Group, then class
[  1.7 -14.1  14.0   5.6  20.6  -5.4  10.7   4.4   2.3  -9.2 -12.0  12.7
 -12.9 -12.9   0.6   2.4 -17.4   2.3   6.0 -14.2  10.8  -2.9  -8.9  -0.8
 -23.6 -19.5  -5.4  -8.3 -14.3  -4.0  -1.5 -27.8   9.2  12.2  -3.9  -0.1
   8.5  22.4  -5.1  -7.1   3.1  -9.2 -25.0   5.5  -0.3   5.2  18.0   8.9
 -50.6  -5.0   1.0   8.4 -11.9  -7.8  -1.1  16.5   2.6   3.6 -10.6   7.6
  -3.8  13.4  -4.9  -5.0  -1.8 -12.4  -8.0]
dt/D
[  8.8  -6.8  -2.3   4.0 -16.1 -18.9   4.7   2.8   6.1   9.1  -8.2   1.0
  -7.5  -1.0   1.8   1.5  -7.8  -0.5   2.7  -4.8  -2.1   5.5  13.4  -2.5
  -1.1 -12.1 -19.3   4.7   4.0  -6.7  14.8   0.5  34.6  -5.6  -3.9   8.0
  -1.3 -10.2 -13.0  10.3  11.9 -32.4  -4.1   3.8   0.8   4.3  28.0   2.4
  -2.4   8.0  -9.4   7.3   3.1  -7.4   1.8   1.4   9.0   4.8 -13.7   2.3
  -2.9   3.8  -9.4   7.9  -7.4 -19.2  -3.3]
pr/Q
[ 24.6  -6.9  28.7   1.7  42.4 -12.0  12.7   6.6   7.0  -2.7  -7.1  14.5
 -16.6  -9.1  -1.3  -4.8  -7.6  -1.3  12.9  -5.1   9.6  -0.3   3.5  -0.3
 -14.2 -27.3   3.9   3.3 -13.9 -30.8   0.7  -6.7   4.2  21.4   8.3  -5.8
  -1.4  10.2   9.1   1.1   6.6  -7.5  -4.2   0.3  -1.1  -6.9   9.0   9.3
 -51.1  -4.6 -10.6  11.7  -4.4 -11.1  -2.1   9.8   1.2   6.6   2.8   7.7
  -1.4  -5.6 -13.0  -4.7  -0.5 -14.7  -0.7]
dt/M
[  1.7   5.2  25.9  -1.9  15.4  -7.6 -14.3  25.8   8.5  17.5 -11.2 -21.8
  18.4  -1.6  20.3  -3.5  -1.3   2.0 -11.6   1.6   1.1  -1.7  17.0   6.8
   9.3 -12.7 -41.1  -5.2  13.2   2.4  11.1  -0.8  16.2 -14.6   1.2  13.6
   5.9 -10.0   3.5   9.4  -0.1 -24.0  -4.5  13.6  -5.2   1.5  12.5  35.9
  -3.6   7.6   3.5  -6.8  11.0  -9.2  22.0  20.9   7.8  24.7  -1.0  -3.8
  -3.4   0.6   1.5  -1.1 -21.1   1.0 -15.3]
gg/H
[-21.2  -2.1  22.6 -45.1  -4.0 -16.3 -19.3  25.2  11.3  23.0 -15.5 -21.2
   2.6   0.8   7.2  -0.1 -10.4   3.6 -16.0  -2.9  -1.3  -6.9  13.4  -3.3
   3.9  -3.4 -51.1   0.2  19.6   5.2   8.4   4.6  30.7 -29.1  -6.4  17.6
   5.4 -10.3   1.4  10.1   3.2 -24.7 -10.0  25.8  -2.8  -7.7  24.4  42.9
   6.9  11.7  -3.9  -6.9   5.0  -8.7  10.7   8.6   9.1  26.0 -16.2   8.4
 -10.8  -9.1   8.6  -5.1 -15.5   1.8 -22.0]
gg/P
[ -4.0  -3.6  22.9 -24.8  -5.3 -17.2 -18.4  34.1  10.1  16.8 -12.6 -19.5
  11.8   3.2   2.5  -4.5  -9.4   2.9  -5.7   2.1   8.6  -6.7   8.8  -1.4
  10.7 -15.8 -51.3  10.1  16.7   5.3   6.8  -5.7  37.5 -20.1  -3.5   2.9
   4.0 -24.9   0.7  11.9   4.2 -40.7   0.7  19.0   1.9  -0.1  27.8  40.9
   7.9   8.5  -9.5  -4.7  10.3 -16.0  20.3  11.9   3.1  25.6 -14.5   6.0
  -4.3   1.1  -1.3  -9.2 -14.3  -5.1 -31.9]
gg/P
[ -7.6   6.2  28.2 -41.3   4.9  -7.9 -15.9  17.7   9.7  23.0  -9.7  -9.0
   6.4  -4.8   4.7  -1.9 -15.8   3.1  -5.6   3.5   5.7  -5.8   2.2   4.6
   2.2 -15.1 -38.8   3.6  19.2   8.9   9.1  -5.8  16.4 -10.8  -6.5  23.2
   3.7  -0.7  -7.1   3.3   0.5 -37.9  -9.1  24.3   1.4  -7.6   2.0  36.8
 -10.0   6.0 -11.2  -9.1   2.5 -12.0  11.4  10.4  10.4  15.4 -10.0   5.3
 -10.6  -4.0   4.7   0.6 -22.2   1.3 -13.1]
gg/P
[  7.2   2.0  35.4  -9.7  32.0 -17.3 -17.4  35.7  13.2  19.2 -20.7 -28.2
  -3.4  11.8  -6.6  -6.6  -4.2  -1.5  -5.4  -0.6  -6.8   1.0  32.0   7.6
  14.5 -25.6 -47.8   3.3  20.3   4.9  10.7  -6.2  22.1 -27.7  -0.4  12.7
  -6.4 -13.4  18.6   7.7  -0.7 -54.9   3.2  17.9   1.7  -5.9  27.3  47.0
 -12.0  10.9 -16.6 -25.1  13.3 -18.3  17.9  15.3   9.4  20.1   6.7  19.1
  -3.9   2.1  -0.8   2.6 -15.8  -9.9 -11.1]
gg/P
[  2.1  -1.5  -2.9 -10.8 -22.5 -11.8   1.6   0.8  13.6   9.7  -5.2   4.2
 -18.1  -2.0  -4.5   1.5  -8.8  -1.5   8.1 -12.4   3.3  -2.9  20.9  -1.2
  -5.3  -6.1 -14.9 -13.4 -13.4  -9.8   6.6   3.3  29.2  -7.3  -5.6  54.9
  -5.9 -17.1  -9.5   7.0  10.9 -20.8 -13.5  11.9  -2.5  12.0  26.2  21.9
  -7.0   9.5 -10.2   0.4  -4.6  -6.8  -6.3   8.5  23.9   2.5 -43.5  -5.7
 -11.4   5.8  -4.7   5.1  -8.2 -15.8  -0.7]
pr/Q
[  0.0  -5.0  20.8 -13.1  -5.4  -7.0   0.9   5.3  -4.9   1.0  -6.6  17.8
 -13.9 -12.2   5.8  -5.3 -16.2   1.6  13.9  -9.9  14.5  -5.3   6.2   6.4
 -12.3 -24.7   1.9   2.6  -9.1   3.1   2.4 -17.6   8.9   8.3   0.1  23.1
  14.0  19.1   7.0   4.5   1.8 -23.2 -21.1  11.1  -0.5   1.9  16.2   3.0
 -39.0  -5.9 -13.5   8.4  -5.7  -9.9  -4.2  12.5  10.5  17.5  -6.6  -4.4
  -4.2   3.1  -9.4  -2.0  12.2  -6.9  -5.3]
dt/D
[-21.5   5.9  11.6 -16.5  -5.4  -8.6 -14.3  26.6   8.0  15.9 -17.0 -17.4
   9.6   5.1  -4.5  -1.4  -7.7   6.1 -11.5   7.0   5.1  -1.9  22.6  -3.9
   2.8 -10.8 -47.5  -1.9  12.9   0.7   3.9   4.0  22.2 -19.3   4.9  26.8
   8.0  -5.7   8.2  -0.5  -3.2 -32.3  -1.1   6.7  -4.1  -2.9   9.9  35.7
   1.9  14.3   0.5  -5.0   6.8  -8.2  13.6  16.2   6.7  19.9  -6.7   0.5
  -0.1  -7.9   6.1  -0.8  -7.2   2.9 -17.9]
gg/P
[-12.1  -0.5  15.6 -10.8   4.4  -9.5  -8.6  11.0   8.6  15.3 -13.6  -4.9
   0.6  -3.6  -2.0  -5.9  -8.2   1.0  -5.7   0.3   4.4   2.7  24.0   4.8
   4.4  -6.9 -28.5  -3.2  10.6   3.7  18.0   3.2  12.9  -9.6  -0.3  26.4
  -0.5  -2.7   7.9   4.9   4.1 -33.7  -0.6  15.2   1.1  -2.0   6.8  34.1
  -2.4   7.5  -7.9  -7.4   5.6  -3.3  15.1  12.8  11.4  14.5  -7.1  -9.1
  -9.5  -1.2   2.0   2.8 -12.2  -6.0  -9.8]
gg/H
[  9.1  -4.5   5.5  26.2 -23.6 -11.0  -3.3   4.7   8.6   0.5  -5.5  10.3
  -1.0  -6.2   2.7  -1.1 -10.0  -1.0   5.2   4.9   6.2  -4.9  30.1   0.6
   0.0  -7.1 -20.4  -2.5   5.3 -11.5   7.3   2.9  27.9   6.7  -0.5  30.3
  -2.3  -1.8  -9.2   5.7   6.7 -23.0   1.0  -4.5  -4.3  15.5   2.0  -4.6
  -2.4  14.3 -12.8   8.4  -2.8  -2.8  -2.2  12.0  10.9  13.6 -12.6   4.1
  -8.7  14.7  -7.9   8.1   1.4 -11.9  -2.7]
pr/F
[-13.2  -0.3  30.8 -40.4 -20.1  -4.3 -21.1  13.0   4.9   5.7 -18.8 -16.6
 -10.9  20.8   0.8  -1.1  -4.6   4.7  -5.6  -0.5   3.0 -10.9  13.1  -9.7
   0.9 -14.2 -45.9   6.7   3.6   0.0  19.3   3.6  30.0 -18.3  -4.6  28.4
  -0.2 -24.7  -1.9   7.3  -3.7 -26.6  -3.9  28.5  -3.6  -5.9  19.1  32.7
   3.1  15.4 -13.5 -15.9   8.2 -15.0  11.9  13.2  11.0  23.0  -9.4   3.9
  -9.5  -0.9   8.9  -0.4 -10.9   8.8 -12.0]
gg/P
[ 13.3 -11.2  -3.6  -5.0  -1.4 -19.4  -0.2   4.1  16.5  16.9 -10.1   2.9
  -7.0 -12.2 -21.9  -3.4 -10.1   2.3  10.2  -7.3   1.6   5.3   9.0 -16.7
  -8.5 -10.7 -13.5 -10.2   5.4  -5.4  11.2 -11.5  28.9 -10.0  -5.8  17.3
  -4.1  -1.7 -15.3  -2.8   7.1 -16.3  -9.6   5.7  -0.8  12.1  27.4  23.3
   2.4   7.6  -4.4   6.1  -4.7   1.4  -3.7  12.7  13.6   9.5 -19.2 -13.0
  -1.9   2.1  -3.8   7.1  -0.6 -14.7  -6.4]
pr/Q
[ -0.8 -10.6  -7.6  -6.5 -38.2 -24.8  11.2   4.0  11.2  14.3   2.2  14.2
  -1.5 -19.7 -10.3  -2.4 -22.4   0.8  10.0  -7.7  10.8   3.4   4.9   8.2
   1.4  -9.6   2.6  -9.1  -0.1   7.8  17.5  -4.0  23.6 -14.2  -8.5  37.4
   1.2   7.5 -14.8   5.9  10.1 -27.1  -6.9   7.8   1.3   6.0  17.7  12.7
  -5.8   6.6  -7.5  14.2  -7.2  -3.0   2.5   5.6  26.0  -4.3 -25.1  -0.2
 -16.8   6.6  -8.0   8.4 -10.4 -19.8   3.1]
pr/F
[  8.2  -5.0 -13.1   3.4   2.7 -18.9   2.5  13.1  27.5  11.2  -6.4  -7.3
  -7.1  -5.6  -5.9  -5.9 -13.2   0.0   4.1  -4.3   2.6  -9.7  18.3  -3.1
  -0.6 -19.9 -18.7  -3.0   6.2  -2.6  13.2  -4.5  31.9 -15.1  -3.4   8.8
  -4.0   2.0  -9.0  -7.0   8.1 -28.3   1.5   6.0  -3.1  10.5  33.3  17.2
  -9.5  12.0 -19.6  11.4   0.5  -8.4   7.6   9.9  14.3   0.3  -9.8   1.4
  -4.3   9.7  -3.9   9.4  -1.6 -15.9   5.0]
pr/F
[-10.4  -1.0  30.6 -44.3   6.2 -13.0 -18.5  29.8  16.6  17.0 -22.1 -11.3
  -9.2  -4.6   4.1  -0.1  -6.9  -1.7  -8.3  -5.0   1.1 -11.3  18.8   0.3
   4.2 -11.7 -53.7   3.5  16.2  -0.3   0.0   4.1  26.3 -29.4  -4.9   8.6
   1.6 -16.9   8.3   0.6   1.2 -45.1   5.6  23.4  -3.7  -2.1  30.1  60.5
  -5.3  13.7 -20.2  -7.6   3.5 -12.4  15.9  21.5   7.5  19.8 -15.6   4.3
  -8.2  -0.4   0.4  -4.3   7.5  -3.7 -11.8]
gg/P
[ -5.4  -4.2 -16.4   8.2 -20.6  -9.1   5.4  -9.2   9.2  15.9  -6.1   9.4
 -18.9 -11.2 -10.1   3.6  -3.6  -1.2   3.5  -7.8   3.0   9.5  33.4   1.4
  -4.3   2.4  -4.0  -4.4   0.8  11.0  17.6   4.2  24.8  -6.3  -2.0  22.1
 -10.4  -1.0  -6.7   2.3  10.1 -32.1   9.4   0.2  -9.2  22.6  16.7  18.7
   0.2   9.7 -12.1  37.1  -4.0   5.5  -1.5   7.5  18.6 -10.4  -8.3  13.7
   0.4  18.5 -10.1   9.0   7.5 -14.8   6.8]
pr/F
[  0.0   0.8  17.5  -7.7  -1.1 -13.5 -13.9  20.6   8.3  40.4 -11.4 -18.4
 -15.8   6.7   6.0  -1.8 -11.1   1.8 -19.0  -7.5  -7.8 -10.2  32.1  -1.4
   1.1  -7.4 -41.3   1.2   7.8  -2.1   9.4  -7.2  31.6 -13.8   1.0  37.0
   0.8 -16.8   0.4   6.3   4.5 -36.8  -3.1  -1.0  -3.8  -8.8  25.2  17.9
   9.5  18.9 -14.6 -11.8   2.7 -15.0   6.7   4.5  10.0  16.5  -5.1   6.3
 -11.4   2.6  17.4   3.7 -11.3   0.5  -7.3]
gg/P
[ -6.0  -1.7  16.0 -25.4  -6.7  -7.0 -17.0  24.6   7.3   8.3 -20.7 -12.5
   0.8   4.0   0.7  -2.0  -9.1  -2.0  -7.6   3.8   1.9  -5.9  13.8  -2.5
   2.2 -16.0 -50.0  -1.7  10.3   0.0   3.6   5.4  31.4 -14.8  -1.8  19.2
   1.6 -13.1   0.8   7.4  -2.2 -40.1   0.1  19.6  -3.5  -1.4  15.7  29.5
  -4.7  18.7  -9.6 -11.9  -3.6 -11.9  15.6  16.5   5.6  19.8  -7.9   1.6
  -8.9  -8.8   5.6  -1.9  -8.7   4.3  10.0]
gg/P
[ 26.7   0.3  24.8   7.7  41.2  -0.5   6.4  10.5   6.4  -8.8  -7.2  17.2
  -0.8   2.8   0.2  -2.7 -11.7  -1.2  11.0  -3.1   8.6  -2.4  -4.5  -4.7
 -18.1 -24.9   1.6  12.0 -11.2  -5.7 -10.7 -10.4   3.6  19.6   8.4 -25.9
   4.3  20.6  18.8   1.6   2.1 -21.1  -1.5  -6.2   0.7   0.8   4.4   3.3
 -43.5  -8.0  -9.4  -0.1  -0.5   6.1  -0.6   9.2  -2.1  21.6   8.8  15.7
   4.6   0.0 -15.2  -3.4   2.1  -6.5  -3.0]
dt/M
[ 24.6  -2.4  26.5   9.4  11.0  -3.0   5.8   0.5  -2.1  -9.0 -21.1  30.1
 -19.5  -5.1  -5.8  -0.7  -5.0  -0.7  15.3  -3.3  12.4  11.0  10.8  12.2
 -13.2 -41.5   2.6  21.7 -10.3 -11.2   6.6 -11.6  11.4  11.6   6.2 -22.3
  -2.4   5.9   9.1  10.6 -16.4 -24.1  -2.6  -4.3   2.4   5.5  18.9  -0.4
 -46.8   0.8 -18.5   4.8  -4.1  -6.9  -3.1  10.6   3.8  12.7   6.5  11.9
  -4.6   2.6 -11.6   4.4  18.0 -13.2  -1.2]
dt/M
[ 11.6  -6.3  18.7   4.7  22.7  -5.7   7.3   7.1   3.4 -11.0  -4.6  15.6
 -22.8  -8.9 -13.1  -4.3 -11.2  -5.0  10.4  -5.5   6.1   7.6  18.0  11.2
  -8.9 -25.5  -5.5 -13.2 -13.2 -14.3  -0.5 -13.6  12.5  13.9  -3.1  11.6
   6.5  11.1   6.5   3.2  -4.7 -29.0 -24.3   6.3  -4.3  14.4  18.7  11.5
 -41.5  -3.4 -12.0   3.9  -2.0 -13.6   0.3  19.0  10.9   5.9 -14.6   8.1
  -2.7   7.7 -11.3  -1.3   4.0 -17.5  -1.0]
dt/D
[ -3.6   2.3  18.6 -17.7 -11.3  -5.6 -15.2  11.2  10.8  15.5 -14.0 -16.3
  -9.9   6.0   0.0  -0.2  -3.5   0.3  -9.4   4.0   5.6  -0.9  12.1  -0.3
   3.2 -15.3 -40.4  10.1   7.8  -0.9   7.6   5.0  34.2 -10.7   2.6   0.9
  -9.1 -15.7  -1.9   8.8   5.3 -28.9   4.3   1.9 -10.1   1.1  16.8  30.4
   4.7  13.6 -16.8  -3.8  12.7  -5.0  10.5   8.4   0.5  16.0   3.9   4.7
  -5.7  -2.2  -0.9   0.0  -1.5   1.3  -5.3]
gg/H
[ -9.7   4.7  24.6 -19.4   9.6 -17.5  -9.6  13.8  16.7  24.3 -17.1 -21.1
   2.7  -1.0   2.8  -1.4  -1.6   1.6 -12.6   7.9   2.1  -4.7  38.5   2.7
  -7.0 -15.3 -44.8   5.1  10.7   3.9   4.5  -0.2  25.8 -16.0   4.2  22.8
   1.1   1.7   9.3   5.5   5.8 -30.8  -0.2  14.8   0.7   1.5   4.9  43.8
 -12.3  10.4  -8.3   6.4   8.1  -4.9  20.4  23.9  15.9  19.6   1.0   2.0
  -3.9   0.0  -0.2   0.2  -1.2  -1.4 -11.2]
gg/H
[ 27.9  -4.9  23.2  10.0  32.6  -9.1  15.6  12.2   5.2 -11.3   0.9  13.7
 -11.3  -2.9   1.7  -0.7   0.6  -6.1   8.5 -17.5   4.3  -1.9   3.9   2.0
  -4.7 -28.5   2.7  12.3 -15.9  -0.7  -4.4 -12.5   0.5   6.8   1.8 -18.0
   5.4   9.2   9.9  -0.7  -3.2 -16.0  -1.2   0.2  -1.5  -6.5  21.3   7.9
 -37.7 -10.5 -10.9   4.3  -0.8  -9.4   2.3  -0.7   0.0  13.6  -2.4  21.4
   3.9  -1.2 -18.1  -2.4  -1.6 -13.8  -0.6]
dt/M
